Here is a tiny trained network, its code and every weight. The questions are about switching its units off for an input and a target symbol, where a switched-off unit gives its printed mean instead of its output.

import numpy as np


def w(rows, s, z=0):
    codes = np.array(rows[::2]) - 128.0
    scale = np.full(codes.shape[1], s)
    scale[-1] = z or s
    return codes * scale


def norm(h):
    return h / np.sqrt((h * h).mean(-1, keepdims=True) + 1e-5)


def f(y):
    return np.maximum(y, 0)


def softmax(a):
    e = np.exp(a - a.max(-1, keepdims=True))
    return e / e.sum(-1, keepdims=True)


def log_softmax(a):
    a = a - a.max(-1, keepdims=True)
    return a - np.log(np.exp(a).sum(-1, keepdims=True))


def net(x, mask):
    ids = ['ΠΦβεζλμξστψ'.index(c) for c in x.split()]
    T = len(ids)
    res = E[ids] + P[:T]
    r = norm(res)
    for j in range(3):
        rows = slice(2 * j, 2 * j + 2)
        q, k, v = (r @ M[0][rows].T for M in (Q, K, V))
        z = softmax(np.where(np.tri(T) > 0, q @ k.T / 2**0.5, -1e9)) @ v
        o = O[0][rows]
        res = res + np.where(mask[j], z, o[:, -1]) @ o[:, :-1]
    y = f(norm(res) @ A[0][:, :-1].T + A[0][:, -1])
    res = res + np.where(mask[3:15], y, B[0][:, -1]) @ B[0][:, :-1]
    return log_softmax(norm(res)[-1] @ U[:, :-1].T + U[:, -1])


Q, K, V, O, A, B = {}, {}, {}, {}, {}, {}
E = w([
[59,105,124,82],'Π',
[54,105,123,73],'Φ',
[173,77,34,120],'β',
[115,103,86,112],'ε',
[126,72,156,182],'ζ',
[158,5,81,162],'λ',
[122,162,163,146],'μ',
[164,140,126,164],'ξ',
[165,139,125,157],'σ',
[149,212,63,180],'τ',
[178,120,109,174],'ψ',
],0.02)
P = w([
[82,66,66,182],'0',
[196,87,185,2],'1',
[77,97,80,175],'2',
[149,129,192,10],'3',
[88,111,99,180],'4',
[145,148,183,32],'5',
[102,130,121,180],'6',
[174,161,163,54],'7',
[101,139,127,174],'8',
[173,172,155,59],'9',
[105,142,135,175],'10',
[170,180,155,63],'11',
[93,143,144,165],'12',
[201,178,126,68],'13',
],0.0096)
Q[0] = w([
[83,136,94,135],'h1',
[154,104,156,93],'h1',
[252,134,113,126],'h2',
[180,169,133,136],'h2',
[95,75,86,179],'h3',
[192,99,134,80],'h3',
],0.026)
K[0] = w([
[136,107,77,97],'h1',
[156,184,154,160],'h1',
[206,137,5,98],'h2',
[171,180,40,133],'h2',
[31,24,201,119],'h3',
[191,75,80,146],'h3',
],0.019)
V[0] = w([
[253,228,175,204],'h1',
[115,43,226,169],'h1',
[70,157,74,51],'h2',
[167,98,46,81],'h2',
[55,57,210,117],'h3',
[103,54,97,100],'h3',
],0.013)
O[0] = w([
[208,7,166,185,68],'h1',
[167,160,202,208,119],'h1',
[188,189,79,112,134],'h2',
[181,122,53,190,254],'h2',
[108,62,110,188,139],'h3',
[80,137,65,83,217],'h3',
],0.011,0.0095)
A[0] = w([
[103,50,94,68,68],'n1',
[193,45,154,37,155],'n2',
[118,113,92,147,83],'n3',
[56,117,103,226,2],'n4',
[103,137,227,30,184],'n5',
[150,228,158,156,97],'n6',
[98,170,181,249,143],'n7',
[90,179,115,125,109],'n8',
[227,129,121,112,110],'n9',
[105,177,84,191,225],'n10',
[57,42,27,172,93],'n11',
[147,66,165,25,140],'n12',
],0.014,0.006)
B[0] = w([
[151,124,101,191,163],'n1',
[110,138,189,65,181],'n2',
[142,126,118,156,157],'n3',
[3,179,160,118,161],'n4',
[146,71,81,152,183],'n5',
[116,142,155,172,147],'n6',
[131,108,80,72,166],'n7',
[168,105,151,103,171],'n8',
[81,114,141,85,191],'n9',
[126,67,148,137,249],'n10',
[176,182,167,181,254],'n11',
[172,176,134,126,159],'n12',
],0.032,0.0098)
U = w([
[230,237,180,90,82],'Π',
[184,183,10,54,75],'Φ',
[194,132,206,93,43],'β',
[114,7,55,124,124],'ε',
[15,133,143,156,149],'ζ',
[173,148,193,86,46],'λ',
[93,182,51,82,3],'μ',
[132,113,168,80,67],'ξ',
[140,181,42,54,108],'σ',
[152,109,154,86,76],'τ',
[193,140,43,222,230],'ψ',
],0.012,0.0033)

Each question gives the input, a string of symbols that net reads in full, and the target symbol t.
The units are the heads (2 rows each of Q, K, V and O) and the neurons (one row each of A and B). Each row of codes is followed by its name. A weight is (code - 128) times the scale printed after its matrix; where a second scale follows, it is the last column's (O, A, B and U).
mask holds one flag per unit, heads first, then neurons. A switched-off unit (its flag False) gives its mean, the last column of its rows in O or B, instead of its output. The means were averaged over made-up inputs and are rounded, as every weight is.
A unit's drop is (log p(t) with every unit on - log p(t) with that unit switched off) / (log p(t) with every unit on - log p(t) with every unit switched off).
The circuit of an input: a set's keep is (log p(t) with only the set's units on - log p(t) with every unit switched off) / (log p(t) with every unit on - log p(t) with every unit switched off). Starting from the 12 units with the biggest drops (on a tie, the unit counted first), units are removed one at a time, each time the one whose removal leaves the highest keep (on an exact tie, the one counted first), for as long as the keep stays at least 0.8.
units of the circuit, in order: the units of the circuit, biggest drop first
most important unit: the unit with the biggest drop
k most important neurons: the k neurons with the biggest drops, biggest first
which heads matter: for each layer, one digit per head in row order, 1 if its drop is at least 0.15 and else 0, layers parted by /
input β Φ Φ ζ ψ β ζ, target ζ: most important unit	h3
input β τ Π β μ ζ β β ζ β μ, target ε: 2 most important neurons	[n5, n11]
input β ζ β β τ β σ Π β Π Π ζ Φ ζ, target ε: units of the circuit, in order	[n11, h1]
input ξ ξ β τ σ σ μ τ ψ τ ε τ Π, target ε: units of the circuit, in order	[h2, n5]
input β Π ξ ε λ λ β β Φ Π, target Φ: 2 most important neurons	[n11, n5]
input ζ μ β Φ λ ζ ψ β β ζ ζ ε, target ε: units of the circuit, in order	[n11, h3, h1]
input β λ β ζ ψ β λ ζ β ζ, target ε: 2 most important neurons	[n11, n7]
input β β β λ, target ψ: which heads matter	000
input ζ ε ξ β Π β σ β β β β Φ, target Φ: units of the circuit, in order	[n5, n10, h3]
input μ β β λ β μ ξ, target ε: which heads matter	001
input ψ Π β ξ μ Π Π Π Φ, target ε: units of the circuit, in order	[h2, n5]
input μ β ξ β β σ Π, target ψ: which heads matter	001
input ψ μ ζ μ ζ ζ Π β, target ε: 4 most important neurons	[n11, n9, n12, n8]
input β β ζ ε, target ε: 2 most important neurons	[n5, n11]
input Φ τ τ ζ Π β ξ β Π ε μ, target ε: which heads matter	010
input μ β ξ β τ Π Φ, target ψ: which heads matter	001
input β ζ β ζ Π σ σ ζ Π ζ ζ β Φ, target ψ: which heads matter	000
input β β β ζ μ ξ ζ β Π β ζ Φ, target ε: units of the circuit, in order	[n5, h2]
input β τ β λ β ψ ζ ζ σ, target ζ: units of the circuit, in order	[n4, h3]
input β β β β τ ε, target Π: which heads matter	100
input ζ ε β ε ζ Π, target ε: units of the circuit, in order	[n5]
input μ ζ ξ ζ β ε β β β Π ξ ε Π, target ψ: most important unit	n1
input ξ β ζ μ ζ β Φ ζ λ, target ζ: which heads matter	110
input ε β β ξ μ Φ Φ σ Π ζ ζ τ ε, target ζ: which heads matter	111
input τ β λ ζ β ε ε β ψ ζ ζ ξ Π ξ, target β: which heads matter	101
